Here is a tiny trained network, its code and every weight. The questions are about switching its units off for an input and a class, where a switched-off unit gives its printed mean instead of its output.

import numpy as np


def w(rows, s, z=0):
    codes = np.array(rows[::2]) - 128.0
    scale = np.full(codes.shape[1], s)
    scale[-1] = z or s
    return codes * scale


def norm(h):
    return h / np.sqrt((h * h).mean(-1, keepdims=True) + 1e-5)


def f(y):
    return y / 2 * (1 + np.tanh(0.7978845608 * (y + 0.044715 * y**3)))


def log_softmax(a):
    a = a - a.max(-1, keepdims=True)
    return a - np.log(np.exp(a).sum(-1, keepdims=True))


def net(x, mask):
    res = np.array(x, float).reshape(1, 3) / 4 @ E
    u = 0
    for l in range(4):
        y = f(norm(res) @ A[l][:, :-1].T + A[l][:, -1])
        res = res + np.where(mask[u : u + 3], y, B[l][:, -1]) @ B[l][:, :-1]
        u += 3
    return log_softmax(norm(res)[-1] @ U[:, :-1].T + U[:, -1])


A, B = {}, {}
E = w([
[212,19,118,125,106,75,130,134,146,89,105,247],'x0',
[103,74,61,160,253,57,145,95,178,110,126,202],'x1',
[89,91,172,70,132,234,151,171,53,70,104,147],'x2',
],0.0053)
A[0] = w([
[135,156,205,102,48,143,107,167,115,152,108,117,3],'L0N0',
[121,107,145,98,142,147,119,156,107,86,108,170,63],'L0N1',
[182,137,178,118,3,178,145,145,127,134,125,105,22],'L0N2',
],0.0055,0.0044)
B[0] = w([
[128,155,121,120,111,132,88,149,94,157,108,129,201],'L0N0',
[87,118,96,176,152,130,144,123,102,97,104,133,153],'L0N1',
[117,132,126,93,51,139,2,160,67,54,133,152,254],'L0N2',
],0.0079,0.0032)
A[1] = w([
[110,40,146,83,208,187,184,163,92,79,85,191,4],'L1N0',
[62,209,178,104,163,222,132,144,92,187,124,45,17],'L1N1',
[153,88,91,144,114,3,92,112,189,111,129,193,109],'L1N2',
],0.0046,0.0032)
B[1] = w([
[56,114,125,192,157,186,95,58,91,155,41,160,191],'L1N0',
[133,79,109,78,105,168,254,144,216,58,180,100,201],'L1N1',
[170,130,136,97,206,112,114,134,172,143,185,143,253],'L1N2',
],0.0066,0.0048)
A[2] = w([
[76,171,161,111,63,181,109,161,69,115,141,98,122],'L2N0',
[151,138,150,108,114,95,153,149,177,150,138,138,3],'L2N1',
[100,89,108,157,163,147,151,127,83,98,3,193,24],'L2N2',
],0.0063,0.0024)
B[2] = w([
[188,184,99,55,152,66,116,150,79,122,49,188,254],'L2N0',
[81,133,86,176,167,96,138,116,134,169,146,132,131],'L2N1',
[2,153,121,167,154,161,122,62,83,154,71,160,214],'L2N2',
],0.0069,0.0051)
A[3] = w([
[146,110,135,148,189,57,117,142,136,188,111,185,5],'L3N0',
[111,1,134,141,110,133,81,164,101,99,147,218,96],'L3N1',
[49,173,106,190,130,116,111,99,118,153,171,67,122],'L3N2',
],0.0051,0.002)
B[3] = w([
[132,205,99,92,118,101,149,175,108,88,179,204,252],'L3N0',
[62,79,210,192,120,200,130,74,161,102,147,3,208],'L3N1',
[195,56,179,163,2,172,120,131,50,161,66,124,198],'L3N2',
],0.0055,0.0024)
U = w([
[150,97,166,141,129,117,153,154,119,163,116,133,2],'0',
[172,40,203,156,99,144,81,127,157,87,186,128,43],'1',
[175,184,154,65,61,148,44,184,47,105,90,128,210],'2',
[110,148,115,78,125,186,251,156,166,90,151,62,107],'3',
[45,107,139,176,182,179,122,72,95,115,78,196,181],'4',
[194,128,108,170,200,44,103,108,189,165,204,191,157],'5',
[152,142,127,220,83,119,155,94,155,222,143,41,89],'6',
],0.011,0.0046)

Each question gives the input, the list of numbers given to net, and the class t.
The units are the neurons (one row each of A and B). Each row of codes is followed by its name. A weight is (code - 128) times the scale printed after its matrix; where a second scale follows, it is the last column's (A, B and U).
mask holds one flag per neuron, layer by layer. A switched-off neuron (its flag False) gives its mean, the last column of its row in B, instead of its output. The means were averaged over made-up inputs and are rounded, as every weight is.
A unit's drop is (log p(t) with every unit on - log p(t) with that unit switched off) / (log p(t) with every unit on - log p(t) with every unit switched off).
The circuit of an input: a set's keep is (log p(t) with only the set's units on - log p(t) with every unit switched off) / (log p(t) with every unit on - log p(t) with every unit switched off). Starting from all 12 units, units are removed one at a time, each time the one whose removal leaves the highest keep (on an exact tie, the one counted first), for as long as the keep stays at least 0.8.
circuit, biggest first: the units of the circuit, biggest drop first
top k neurons: the k neurons with the biggest drops, biggest first
top k neurons in layer l: the k neurons of layer l with the biggest drops, biggest first
drop of u: that unit's drop, to one decimal
input [7,-4,6], class 4: circuit, biggest first => L2N2, L1N0
input [-5,1,-4], class 6: circuit, biggest first => L3N2, L0N2
input [-3,-1,-6], class 6: circuit, biggest first => L0N2, L3N2
input [-6,5,-4], class 6: top 3 neurons => L2N0, L3N2, L1N2
input [-7,5,-4], class 6: circuit, biggest first => L3N2, L2N0
input [1,3,0], class 5: circuit, biggest first => L1N2
input [-2,0,8], class 4: circuit, biggest first => L1N0, L2N2
input [4,-3,6], class 4: circuit, biggest first => L2N2, L1N0
input [-5,3,-6], class 6: top 3 neurons => L2N0, L3N2, L1N2
input [-6,-3,6], class 3: top 3 neurons => L1N1, L3N2, L1N0
input [-4,2,-2], class 6: top 3 neurons => L2N0, L3N2, L0N2
input [7,-5,-6], class 5: top 2 neurons in layer 1 => L1N2, L1N0
input [-7,0,8], class 3: top 2 neurons => L1N1, L0N2
input [-6,2,-7], class 6: circuit, biggest first => L3N2
input [-8,3,-2], class 3: drop of L1N1 => 1.6
input [-8,-4,-2], class 3: drop of L1N1 => 2.0
input [0,2,0], class 5: drop of L1N2 => 1.5
